Below is a small trained network, with its code and all its weights. Each question gives an input and a target symbol and asks what happens when units are switched off, that is, made to give their printed mean instead of their output.

import numpy as np


def w(rows, s, z=0):
    codes = np.array(rows[::2]) - 128.0
    scale = np.full(codes.shape[1], s)
    scale[-1] = z or s
    return codes * scale


def f(y):
    return y / 2 * (1 + np.tanh(0.7978845608 * (y + 0.044715 * y**3)))


def softmax(a):
    e = np.exp(a - a.max(-1, keepdims=True))
    return e / e.sum(-1, keepdims=True)


def log_softmax(a):
    a = a - a.max(-1, keepdims=True)
    return a - np.log(np.exp(a).sum(-1, keepdims=True))


def net(x, mask):
    ids = ['ΓΔβεμξστφ'.index(c) for c in x.split()]
    T = len(ids)
    res = E[ids] + P[:T]
    u = 0
    for l in range(3):
        r = res
        for j in range(2):
            rows = slice(2 * j, 2 * j + 2)
            q, k, v = (r @ M[l][rows].T for M in (Q, K, V))
            z = softmax(np.where(np.tri(T) > 0, q @ k.T / 2**0.5, -1e9)) @ v
            o = O[l][rows]
            res = res + np.where(mask[u + j], z, o[:, -1]) @ o[:, :-1]
        u += 2
        y = f(res @ A[l][:, :-1].T + A[l][:, -1])
        res = res + np.where(mask[u : u + 4], y, B[l][:, -1]) @ B[l][:, :-1]
        u += 4
    return log_softmax(res[-1] @ U[:, :-1].T + U[:, -1])


Q, K, V, O, A, B = {}, {}, {}, {}, {}, {}
E = w([
[154,138,96],'Γ',
[85,250,113],'Δ',
[148,130,102],'β',
[184,89,219],'ε',
[245,115,68],'μ',
[25,143,98],'ξ',
[95,125,107],'σ',
[169,127,104],'τ',
[98,74,114],'φ',
],0.022)
P = w([
[186,254,136],'0',
[121,196,78],'1',
[121,171,78],'2',
[121,149,82],'3',
[122,125,85],'4',
[119,95,80],'5',
[109,97,71],'6',
[109,100,71],'7',
],0.0069)
Q[0] = w([
[172,65,176],'L0H1',
[103,68,129],'L0H1',
[169,159,157],'L0H2',
[54,246,192],'L0H2',
],0.012)
K[0] = w([
[197,88,161],'L0H1',
[130,3,212],'L0H1',
[74,140,170],'L0H2',
[112,251,59],'L0H2',
],0.013)
V[0] = w([
[217,171,254],'L0H1',
[226,141,139],'L0H1',
[75,62,117],'L0H2',
[108,179,115],'L0H2',
],0.0061)
O[0] = w([
[111,197,130,29],'L0H1',
[105,214,42,170],'L0H1',
[169,185,164,2],'L0H2',
[203,1,90,145],'L0H2',
],0.0053,0.0017)
A[0] = w([
[92,123,106,49],'L0N1',
[245,78,102,1],'L0N2',
[159,105,119,111],'L0N3',
[32,86,129,50],'L0N4',
],0.012,0.0032)
B[0] = w([
[84,59,131,136],'L0N1',
[65,119,13,255],'L0N2',
[114,166,153,155],'L0N3',
[181,143,2,215],'L0N4',
],0.0084,0.0039)
Q[1] = w([
[37,32,173],'L1H1',
[105,41,105],'L1H1',
[123,178,92],'L1H2',
[251,170,84],'L1H2',
],0.012)
K[1] = w([
[159,145,92],'L1H1',
[118,77,7],'L1H1',
[100,136,95],'L1H2',
[73,169,83],'L1H2',
],0.015)
V[1] = w([
[72,57,164],'L1H1',
[129,231,153],'L1H1',
[254,101,132],'L1H2',
[224,145,211],'L1H2',
],0.0095)
O[1] = w([
[146,91,176,68],'L1H1',
[187,104,243,109],'L1H1',
[98,17,56,129],'L1H2',
[202,242,1,2],'L1H2',
],0.0062,0.012)
A[1] = w([
[146,72,115,5],'L1N1',
[184,198,110,42],'L1N2',
[88,180,254,4],'L1N3',
[153,247,185,132],'L1N4',
],0.008,0.0029)
B[1] = w([
[193,115,54,164],'L1N1',
[99,134,81,114],'L1N2',
[71,148,2,254],'L1N3',
[204,43,172,210],'L1N4',
],0.0078,0.002)
Q[2] = w([
[82,234,254],'L2H1',
[93,77,193],'L2H1',
[192,93,20],'L2H2',
[61,83,25],'L2H2',
],0.006)
K[2] = w([
[137,84,213],'L2H1',
[16,122,85],'L2H1',
[254,97,68],'L2H2',
[82,227,121],'L2H2',
],0.0091)
V[2] = w([
[71,132,138],'L2H1',
[145,141,211],'L2H1',
[72,209,66],'L2H2',
[249,217,63],'L2H2',
],0.011)
O[2] = w([
[229,87,184,143],'L2H1',
[102,197,46,8],'L2H1',
[2,205,10,169],'L2H2',
[78,85,156,135],'L2H2',
],0.0079,0.014)
A[2] = w([
[78,104,167,94],'L2N1',
[126,179,169,255],'L2N2',
[109,157,54,56],'L2N3',
[111,251,135,223],'L2N4',
],0.016,0.0068)
B[2] = w([
[250,168,81,254],'L2N1',
[24,110,246,166],'L2N2',
[199,223,66,186],'L2N3',
[65,160,11,164],'L2N4',
],0.011,0.0071)
U = w([
[127,155,61,117],'Γ',
[9,84,115,189],'Δ',
[87,110,72,67],'β',
[78,75,172,251],'ε',
[241,144,119,44],'μ',
[179,120,105,138],'ξ',
[140,127,99,239],'σ',
[202,203,63,70],'τ',
[126,108,62,3],'φ',
],0.012,0.005)

Each question gives the input, a string of symbols that net reads in full, and the target symbol t.
The units are the heads (2 rows each of Q, K, V and O) and the neurons (one row each of A and B). Each row of codes is followed by its name. A weight is (code - 128) times the scale printed after its matrix; where a second scale follows, it is the last column's (O, A, B and U).
mask holds one flag per unit, layer by layer, with each layer's heads first. A switched-off unit (its flag False) gives its mean, the last column of its rows in O or B, instead of its output. The means were averaged over made-up inputs and are rounded, as every weight is.
A unit's drop is (log p(t) with every unit on - log p(t) with that unit switched off) / (log p(t) with every unit on - log p(t) with every unit switched off).
The circuit of an input: a set's keep is (log p(t) with only the set's units on - log p(t) with every unit switched off) / (log p(t) with every unit on - log p(t) with every unit switched off). Starting from the 12 units with the biggest drops (on a tie, the unit counted first), units are removed one at a time, each time the one whose removal leaves the highest keep (on an exact tie, the one counted first), for as long as the keep stays at least 0.8.
units of the circuit, in order: the units of the circuit, biggest drop first
most important unit: the unit with the biggest drop
top k neurons: the k neurons with the biggest drops, biggest first
heads that matter: for each layer, one digit per head in row order, 1 if its drop is at least 0.15 and else 0, layers parted by /
input Γ β Γ ε ε τ Γ, target ε: heads that matter : 11 / 10 / 01
input β σ τ μ τ, target μ: units of the circuit, in order : L0N2, L2N1, L1H2, L2H1
input Γ φ ε σ ε Δ ε σ, target τ: units of the circuit, in order : L1H2, L2N3
input Γ σ Γ β Γ μ τ, target μ: units of the circuit, in order : L2N1, L0N2, L1H2, L2H1
input Γ β τ, target τ: units of the circuit, in order : L1H2, L2N3, L1N4, L2H2
input φ μ Γ μ Γ Γ, target μ: units of the circuit, in order : L0N2, L1H2, L2N1, L2H1
input β ξ Δ, target Δ: heads that matter : 10 / 10 / 01
input Γ Γ β φ σ τ μ, target φ: units of the circuit, in order : L0N2
input σ Δ φ β β, target Δ: units of the circuit, in order : L2N1, L2N3
input σ Δ ε φ, target τ: top 2 neurons : L2N3, L0N1
input ε σ ε φ, target τ: heads that matter : 11 / 01 / 10
input μ τ τ ξ, target τ: heads that matter : 00 / 10 / 01
input Δ φ β Γ φ β τ Γ, target Δ: heads that matter : 01 / 11 / 11
input ξ σ μ β Γ, target μ: top 2 neurons : L0N2, L2N2
input Δ β φ τ, target Δ: top 4 neurons : L0N4, L2N1, L1N3, L2N2
input Γ β τ φ Γ ξ, target φ: heads that matter : 10 / 11 / 10
input τ φ Δ τ, target Δ: heads that matter : 00 / 11 / 10
input μ σ σ ε Γ Γ Γ τ, target ε: units of the circuit, in order : L2H2, L2N3
input ε β Δ ξ, target μ: top 3 neurons : L2N1, L1N4, L0N4
input σ Γ φ β φ φ ε β, target ε: most important unit : L2N1
input Γ Γ φ μ τ φ β, target μ: units of the circuit, in order : L0N2, L2N1, L2H1
input ε β τ Γ, target ε: top 2 neurons : L0N4, L0N2
